Below is a small trained network, with its code and all its weights. Each question gives an input and a target symbol and asks what happens when units are switched off, that is, made to give their printed mean instead of their output.

import numpy as np


def w(rows, s, z=0):
    codes = np.array(rows[::2]) - 128.0
    scale = np.full(codes.shape[1], s)
    scale[-1] = z or s
    return codes * scale


def f(y):
    return y / 2 * (1 + np.tanh(0.7978845608 * (y + 0.044715 * y**3)))


def softmax(a):
    e = np.exp(a - a.max(-1, keepdims=True))
    return e / e.sum(-1, keepdims=True)


def log_softmax(a):
    a = a - a.max(-1, keepdims=True)
    return a - np.log(np.exp(a).sum(-1, keepdims=True))


def net(x, mask):
    ids = ['αβγζθλμπσφω'.index(c) for c in x.split()]
    T = len(ids)
    res = E[ids] + P[:T]
    r = res
    for j in range(2):
        rows = slice(3 * j, 3 * j + 3)
        q, k, v = (r @ M[0][rows].T for M in (Q, K, V))
        z = softmax(np.where(np.tri(T) > 0, q @ k.T / 3**0.5, -1e9)) @ v
        o = O[0][rows]
        res = res + np.where(mask[j], z, o[:, -1]) @ o[:, :-1]
    y = f(res @ A[0][:, :-1].T + A[0][:, -1])
    res = res + np.where(mask[2:18], y, B[0][:, -1]) @ B[0][:, :-1]
    return log_softmax(res[-1] @ U[:, :-1].T + U[:, -1])


Q, K, V, O, A, B = {}, {}, {}, {}, {}, {}
E = w([
[90,165,105],'α',
[61,75,131],'β',
[58,180,89],'γ',
[115,165,108],'ζ',
[71,151,91],'θ',
[126,150,160],'λ',
[160,159,125],'μ',
[142,213,127],'π',
[48,101,158],'σ',
[10,75,116],'φ',
[121,71,229],'ω',
],0.014)
P = w([
[136,16,31],'0',
[125,206,139],'1',
[83,184,176],'2',
[63,176,174],'3',
[44,174,189],'4',
[39,190,196],'5',
[36,167,183],'6',
[18,167,203],'7',
[16,159,189],'8',
[11,169,198],'9',
[1,157,214],'10',
],0.0059)
Q[0] = w([
[209,129,78],'H1',
[121,85,117],'H1',
[203,146,165],'H1',
[206,38,71],'H2',
[74,166,146],'H2',
[34,255,226],'H2',
],0.013)
K[0] = w([
[108,200,130],'H1',
[165,145,116],'H1',
[104,168,92],'H1',
[38,217,212],'H2',
[165,94,77],'H2',
[249,19,37],'H2',
],0.016)
V[0] = w([
[133,107,142],'H1',
[118,150,226],'H1',
[110,247,157],'H1',
[9,111,226],'H2',
[126,165,191],'H2',
[205,30,156],'H2',
],0.014)
O[0] = w([
[117,136,153,161],'H1',
[192,121,185,246],'H1',
[246,88,129,78],'H1',
[240,210,122,200],'H2',
[178,142,178,86],'H2',
[26,214,186,254],'H2',
],0.014,0.0083)
A[0] = w([
[142,36,72,102],'N1',
[75,148,41,129],'N2',
[138,102,154,216],'N3',
[138,168,143,45],'N4',
[3,34,154,183],'N5',
[122,184,145,3],'N6',
[129,147,194,194],'N7',
[246,174,196,161],'N8',
[158,71,53,62],'N9',
[125,96,122,123],'N10',
[109,202,154,19],'N11',
[215,137,77,102],'N12',
[114,107,86,44],'N13',
[114,53,157,208],'N14',
[126,185,150,22],'N15',
[37,109,104,110],'N16',
],0.0072,0.0032)
B[0] = w([
[246,134,180,139],'N1',
[93,83,144,136],'N2',
[92,181,149,144],'N3',
[124,69,92,174],'N4',
[186,163,72,198],'N5',
[158,56,101,203],'N6',
[127,195,153,247],'N7',
[57,125,147,216],'N8',
[157,134,163,131],'N9',
[89,94,113,127],'N10',
[227,92,150,250],'N11',
[61,118,147,128],'N12',
[138,13,87,124],'N13',
[10,172,95,158],'N14',
[177,61,98,211],'N15',
[186,151,162,157],'N16',
],0.011,0.013)
U = w([
[195,197,75,250],'α',
[74,147,201,179],'β',
[114,2,179,74],'γ',
[112,89,131,93],'ζ',
[127,85,128,88],'θ',
[137,146,104,89],'λ',
[104,73,132,200],'μ',
[204,133,181,48],'π',
[147,153,113,38],'σ',
[139,244,61,2],'φ',
[119,181,178,184],'ω',
],0.0072,0.0067)

Each question gives the input, a string of symbols that net reads in full, and the target symbol t.
The units are the heads (3 rows each of Q, K, V and O) and the neurons (one row each of A and B). Each row of codes is followed by its name. A weight is (code - 128) times the scale printed after its matrix; where a second scale follows, it is the last column's (O, A, B and U).
mask holds one flag per unit, heads first, then neurons. A switched-off unit (its flag False) gives its mean, the last column of its rows in O or B, instead of its output. The means were averaged over made-up inputs and are rounded, as every weight is.
A unit's drop is (log p(t) with every unit on - log p(t) with that unit switched off) / (log p(t) with every unit on - log p(t) with every unit switched off).
The circuit of an input: a set's keep is (log p(t) with only the set's units on - log p(t) with every unit switched off) / (log p(t) with every unit on - log p(t) with every unit switched off). Starting from the 12 units with the biggest drops (on a tie, the unit counted first), units are removed one at a time, each time the one whose removal leaves the highest keep (on an exact tie, the one counted first), for as long as the keep stays at least 0.8.
circuit, biggest first: the units of the circuit, biggest drop first
top k neurons: the k neurons with the biggest drops, biggest first
heads that matter: for each layer, one digit per head in row order, 1 if its drop is at least 0.15 and else 0, layers parted by /
drop when u is switched off: that unit's drop, to one decimal
input μ α ω, target φ: top 3 neurons : [N5, N14, N11]
input λ μ β ω ω λ ω ω λ μ, target β: top 2 neurons : [N5, N11]
input ω ω λ ω π, target π: top 4 neurons : [N11, N15, N6, N14]
input ω β σ ω π ω π, target π: circuit, biggest first : [N11, H2, N15, N6]
input ω β α λ ω ω ω ω ω ζ, target π: circuit, biggest first : [N11, H2, N15, H1]
input ω α φ λ ω α, target π: circuit, biggest first : [N11, H2, N15, N14]
input ω γ ω ω ω μ μ ω β μ, target π: heads that matter : 01
input ω θ ω α ω ω μ π ω β, target π: top 3 neurons : [N11, N14, N15]
input ω μ λ λ ω μ λ, target π: top 4 neurons : [N11, N15, N14, N6]
input ω ω ω ω λ ω μ, target π: top neuron : [N11]
input λ π μ π μ, target β: top 3 neurons : [N11, N5, N15]
input ω α π π α φ φ ω α σ, target π: drop when N11 is switched off : 0.7
input ω β ω ζ λ θ λ ω θ θ, target π: drop when H2 is switched off : 0.5
input β μ ω, target α: drop when N5 is switched off : 0.3
input ω φ λ θ ω π θ γ θ θ, target π: drop when H2 is switched off : 0.6
